[[  8   9]
 [ 78 -30]
 [ 13 -14]
 [-18  20]]
->
[  8 -30]

[[-43  -2  75 -27]
 [ 27 -30 -71  24]
 [ -4 -23  58 -22]
 [-12  -6 -41  18]
 [-12  -1  -4   9]]
->
[-43 -30  58  18]

[[ 51 -48 -12 -22 -47]
 [-68  17 -57   3  -2]]
->
[51 17]

[[  6 -27]
 [ 25  72]
 [-26  19]
 [-36  -7]]
->
[ 6 72]

[[ 10   4   0 -58]
 [  9  -6 -12  -7]
 [ -9  11   0 -41]]
->
[10 -6  0]

[[ 16  11]
 [-46 -15]
 [ 66  30]
 [ 72  42]]
->
[ 16 -15]
---
[[71 74 11 -3]
 [-2  1 20 11]
 [22 38 39 27]]
->
[[-2  1 20]
 [22 38 39]]

[[ -2 -24 -14   9]
 [ -9 -36 -15  14]
 [-29 -48 -20  20]
 [  5  66  25 -25]
 [ -3 -23  -9   9]]
->
[[ -9 -36 -15]
 [-29 -48 -20]]

[[ 71  50 -68   8  -4]
 [-77  24 -16  15 -55]
 [-27  20  77  19  29]
 [  7  54 -26   2  54]
 [ 68  22  49  27  70]]
->
[[-77  24 -16]
 [-27  20  77]]

[[-59  76 -36 -13]
 [ -6  70  29  39]
 [  0   3 -12 -26]
 [ 26   7 -15  15]]
->
[[ -6  70  29]
 [  0   3 -12]]

[[ 17  30  19 -10]
 [ 31  -9  26   2]
 [-44 -75 -35 -47]
 [  7  65 -15  52]]
->
[[ 31  -9  26]
 [-44 -75 -35]]

[[  2 -66 -13 -24]
 [  2 -76  -3 -26]
 [  0 -13  -5 -13]
 [  1 -61 -18 -23]]
->
[[  2 -76  -3]
 [  0 -13  -5]]

[[ 16  51  61  -4 -37]
 [ 21   4 -14  24   8]
 [ 33  21  10  32  -4]]
->
[[ 21   4 -14]
 [ 33  21  10]]

[[-41 -34  -4 -34  -6]
 [ 32  -8  -7   5  -1]
 [  8  -7 -60   7  30]]
->
[[ 32  -8  -7]
 [  8  -7 -60]]
---
[[ -4 -38 -62]
 [ 37 -15 -21]
 [ -2  13   0]
 [-13  -4 -43]
 [-14 -41 -13]
 [ -2  12  14]
 [-38 -40  17]
 [-21   9   2]]
->
[[-62  -4 -38]
 [-21  37 -15]
 [  0  -2  13]
 [-43 -13  -4]
 [-13 -14 -41]
 [ 14  -2  12]
 [ 17 -38 -40]
 [  2 -21   9]]

[[  4  45 -50]
 [ 24  21 -48]
 [ 66 -78  43]
 [-17  48  68]
 [ 61  -9 -54]
 [-50 -26  60]
 [ 40  -8 -38]
 [-36  62 -31]
 [-33  57   3]]
->
[[-50   4  45]
 [-48  24  21]
 [ 43  66 -78]
 [ 68 -17  48]
 [-54  61  -9]
 [ 60 -50 -26]
 [-38  40  -8]
 [-31 -36  62]
 [  3 -33  57]]

[[ 67 -35 -38 -58   1  62 -45]
 [ 67 -26  -8  55   7  20 -12]]
->
[[-45  67 -35 -38 -58   1  62]
 [-12  67 -26  -8  55   7  20]]

[[  7 -22   9 -21]
 [-15  35 -15  10]
 [  3 -28   6  -8]
 [ -3  24   8  19]
 [ 21 -25   1 -16]
 [ 21   3   0   4]
 [ -3   5   1 -73]]
->
[[-21   7 -22   9]
 [ 10 -15  35 -15]
 [ -8   3 -28   6]
 [ 19  -3  24   8]
 [-16  21 -25   1]
 [  4  21   3   0]
 [-73  -3   5   1]]

[[-67  -1 -55 -31   0 -28 -58  -8  17 -43  21  13  -7 -46  46]
 [  8  -3 -16 -66 -44  19 -20 -10  32 -13  10  12  -5 -13   5]
 [  3  14 -47 -20  29  18  16  10  42   6  14  -2  -5 -10  44]
 [  2   0 -29 -26  30  31  27  16  32  12  43  10  -1  -9  29]
 [ -1  17  32 -79   6 -16  15  16  37 -18  -9 -52 -16  -5  64]]
->
[[ 46 -67  -1 -55 -31   0 -28 -58  -8  17 -43  21  13  -7 -46]
 [  5   8  -3 -16 -66 -44  19 -20 -10  32 -13  10  12  -5 -13]
 [ 44   3  14 -47 -20  29  18  16  10  42   6  14  -2  -5 -10]
 [ 29   2   0 -29 -26  30  31  27  16  32  12  43  10  -1  -9]
 [ 64  -1  17  32 -79   6 -16  15  16  37 -18  -9 -52 -16  -5]]

[[ -5  37  38  16  14  25 -41   2  -2 -16 -39  29 -35 -25]
 [ -8  -6  43 -13  14  21 -25 -12 -25   4  -5  62 -13   3]]
->
[[-25  -5  37  38  16  14  25 -41   2  -2 -16 -39  29 -35]
 [  3  -8  -6  43 -13  14  21 -25 -12 -25   4  -5  62 -13]]
